Below are the code and all the weights of a small trained network. Each question names an input and a class and asks about switching units off, where a switched-off unit gives its printed mean instead of its output.

import numpy as np


def w(rows, s, z=0):
    codes = np.array(rows[::2]) - 128.0
    scale = np.full(codes.shape[1], s)
    scale[-1] = z or s
    return codes * scale


def norm(h):
    return h / np.sqrt((h * h).mean(-1, keepdims=True) + 1e-5)


def f(y):
    return y / 2 * (1 + np.tanh(0.7978845608 * (y + 0.044715 * y**3)))


def log_softmax(a):
    a = a - a.max(-1, keepdims=True)
    return a - np.log(np.exp(a).sum(-1, keepdims=True))


def net(x, mask):
    res = np.array(x, float).reshape(1, 8) / 4 @ E
    u = 0
    for l in range(2):
        y = f(norm(res) @ A[l][:, :-1].T + A[l][:, -1])
        res = res + np.where(mask[u : u + 13], y, B[l][:, -1]) @ B[l][:, :-1]
        u += 13
    return log_softmax(norm(res)[-1] @ U[:, :-1].T + U[:, -1])


A, B = {}, {}
E = w([
[250,191,157,107,73,42,105,184],'x0',
[124,144,127,114,126,153,154,163],'x1',
[224,152,97,118,216,185,118,90],'x2',
[129,128,131,130,129,126,129,126],'x3',
[159,97,141,90,61,173,128,82],'x4',
[100,137,164,90,128,183,20,167],'x5',
[131,83,113,70,147,105,132,141],'x6',
[175,43,60,221,110,163,109,228],'x7',
],0.015)
A[0] = w([
[140,189,140,76,112,181,211,224,111],'L0N0',
[115,214,135,229,85,166,115,96,33],'L0N1',
[140,36,119,49,175,73,129,144,83],'L0N2',
[129,73,123,175,140,48,46,47,128],'L0N3',
[148,113,104,150,122,92,184,97,1],'L0N4',
[108,145,196,93,155,229,250,223,47],'L0N5',
[147,121,144,105,93,143,119,67,73],'L0N6',
[166,111,160,147,136,58,70,95,126],'L0N7',
[118,72,101,43,162,99,142,167,76],'L0N8',
[100,144,129,132,194,97,129,167,64],'L0N9',
[91,105,113,147,150,122,106,89,161],'L0N10',
[165,71,121,161,116,162,127,155,79],'L0N11',
[166,97,140,89,42,188,155,88,11],'L0N12',
],0.015,0.01)
B[0] = w([
[115,127,55,164,85,125,90,45,205],'L0N0',
[154,171,249,218,100,218,159,101,168],'L0N1',
[140,189,200,206,74,195,137,102,204],'L0N2',
[96,184,58,103,104,149,141,166,206],'L0N3',
[152,85,136,128,142,116,171,142,136],'L0N4',
[141,149,62,131,77,97,93,72,172],'L0N5',
[124,148,89,89,110,173,170,188,162],'L0N6',
[124,114,73,163,93,132,103,51,212],'L0N7',
[139,164,196,201,105,186,131,101,180],'L0N8',
[99,168,95,165,158,120,129,173,164],'L0N9',
[178,116,93,151,70,98,92,62,253],'L0N10',
[129,113,62,117,128,143,161,208,207],'L0N11',
[152,109,117,2,66,199,193,143,171],'L0N12',
],0.022,0.0046)
A[1] = w([
[208,168,161,97,95,59,101,151,12],'L1N0',
[90,144,162,73,156,175,13,155,37],'L1N1',
[204,150,121,94,229,171,115,99,26],'L1N2',
[142,111,136,129,160,87,251,96,52],'L1N3',
[55,98,184,119,75,74,128,148,12],'L1N4',
[143,113,90,119,127,108,101,101,135],'L1N5',
[119,189,191,85,134,109,141,85,37],'L1N6',
[79,158,142,64,155,105,145,98,45],'L1N7',
[115,135,118,111,124,127,111,91,68],'L1N8',
[36,71,121,131,181,186,152,70,5],'L1N9',
[85,176,125,181,199,84,116,144,87],'L1N10',
[116,172,108,106,136,134,146,99,64],'L1N11',
[131,166,84,126,94,136,141,95,253],'L1N12',
],0.024,0.0062)
B[1] = w([
[165,115,71,138,91,146,127,21,147],'L1N0',
[200,85,208,116,141,61,68,127,157],'L1N1',
[61,121,159,135,93,91,254,128,153],'L1N2',
[177,80,206,119,117,89,48,138,150],'L1N3',
[76,123,157,133,170,104,244,115,156],'L1N4',
[76,133,123,136,134,100,99,134,162],'L1N5',
[178,122,94,202,111,168,129,199,163],'L1N6',
[135,93,63,147,127,123,129,183,149],'L1N7',
[106,105,79,137,146,155,111,140,151],'L1N8',
[201,188,82,148,73,116,127,49,154],'L1N9',
[166,113,123,21,86,190,149,123,157],'L1N10',
[133,84,91,143,135,149,135,170,153],'L1N11',
[78,166,163,100,194,129,97,140,250],'L1N12',
],0.033,0.021)
U = w([
[139,152,47,154,108,103,99,8,108],'0',
[171,87,54,194,134,147,139,215,91],'1',
[94,142,136,125,156,132,109,125,245],'2',
[176,84,204,118,138,75,80,112,96],'3',
[71,127,160,135,139,95,243,110,91],'4',
[170,180,192,188,114,208,141,114,84],'5',
[107,132,141,118,151,138,119,133,195],'6',
[153,132,118,35,112,173,146,125,88],'7',
],0.017,0.011)

Each question gives the input, the list of numbers given to net, and the class t.
The units are the neurons (one row each of A and B). Each row of codes is followed by its name. A weight is (code - 128) times the scale printed after its matrix; where a second scale follows, it is the last column's (A, B and U).
mask holds one flag per neuron, layer by layer. A switched-off neuron (its flag False) gives its mean, the last column of its row in B, instead of its output. The means were averaged over made-up inputs and are rounded, as every weight is.
A unit's drop is (log p(t) with every unit on - log p(t) with that unit switched off) / (log p(t) with every unit on - log p(t) with every unit switched off).
The circuit of an input: a set's keep is (log p(t) with only the set's units on - log p(t) with every unit switched off) / (log p(t) with every unit on - log p(t) with every unit switched off). Starting from the 12 units with the biggest drops (on a tie, the unit counted first), units are removed one at a time, each time the one whose removal leaves the highest keep (on an exact tie, the one counted first), for as long as the keep stays at least 0.8.
circuit, biggest first: the units of the circuit, biggest drop first
unit that matters most: the unit with the biggest drop
top k neurons: the k neurons with the biggest drops, biggest first
top k neurons in layer l: the k neurons of layer l with the biggest drops, biggest first
input [-3,0,8,-7,-1,-4,-6,3], class 4: circuit, biggest first : (L1N2)
input [5,4,-6,0,-6,-6,2,-7], class 1: top 2 neurons : (L1N6, L1N7)
input [3,-2,-8,6,8,-2,5,-1], class 4: top 2 neurons in layer 1 : (L1N4, L1N10)
input [5,2,4,3,-1,-6,-1,3], class 3: top 3 neurons : (L1N3, L0N10, L0N4)
input [-5,-2,-6,-6,-2,2,7,4], class 5: circuit, biggest first : (L0N8, L0N2)
input [7,1,-1,3,-7,-8,7,7], class 3: circuit, biggest first : (L1N3, L1N6)
input [-7,-2,8,8,0,-7,7,-8], class 1: circuit, biggest first : (L1N7, L1N11)
input [-5,0,4,-5,6,-4,2,-3], class 7: top 3 neurons in layer 0 : (L0N12, L0N6, L0N0)
input [3,0,-4,-2,1,5,-6,-5], class 5: top 2 neurons : (L0N1, L1N6)
input [5,-4,3,-4,-6,-8,2,-8], class 1: top 3 neurons in layer 1 : (L1N6, L1N7, L1N11)
input [6,-7,-3,-7,2,-3,-2,-8], class 1: top 2 neurons : (L1N6, L0N10)
input [5,-6,7,5,-1,-7,8,0], class 5: top 3 neurons in layer 1 : (L1N1, L1N3, L1N4)
input [6,1,6,-5,-5,1,5,2], class 0: top 3 neurons in layer 1 : (L1N0, L1N4, L1N11)
input [8,5,-8,-4,8,6,-3,3], class 0: unit that matters most : L1N0
input [3,-2,7,-4,6,-5,8,0], class 5: top 2 neurons in layer 0 : (L0N2, L0N8)
input [8,-6,8,-1,0,0,-3,8], class 0: top 2 neurons : (L1N0, L1N6)
input [6,3,5,-3,1,7,-4,0], class 3: top 2 neurons in layer 1 : (L1N1, L1N9)
input [-1,-7,-8,-2,0,2,-1,-6], class 4: top 2 neurons : (L1N4, L0N0)
input [7,1,0,-5,-2,-8,8,-2], class 3: top 4 neurons : (L1N3, L0N4, L0N10, L1N9)
input [1,-6,1,-7,5,-8,6,-1], class 3: top 2 neurons : (L1N3, L0N4)
input [0,7,1,7,-8,6,1,-2], class 7: circuit, biggest first : (L1N10)
input [3,-1,8,-4,0,-7,-5,-6], class 4: top 2 neurons : (L1N2, L1N1)
input [-7,5,-7,2,6,-1,-6,-5], class 0: top 2 neurons in layer 0 : (L0N2, L0N3)
input [-2,-1,-4,5,0,-1,-7,4], class 5: top 2 neurons : (L0N1, L1N12)
input [-3,0,-1,7,3,-5,7,-1], class 5: top 2 neurons : (L0N2, L0N8)
input [5,6,0,-6,7,7,8,4], class 5: top 2 neurons : (L0N2, L0N8)
input [-1,-6,7,-3,-1,-7,3,-2], class 3: circuit, biggest first : (L1N3)
input [1,7,5,-7,-1,-1,3,6], class 2: top 2 neurons : (L0N0, L1N6)
input [-3,-4,-5,-1,6,1,-4,-2], class 7: top 3 neurons : (L0N12, L0N6, L1N5)
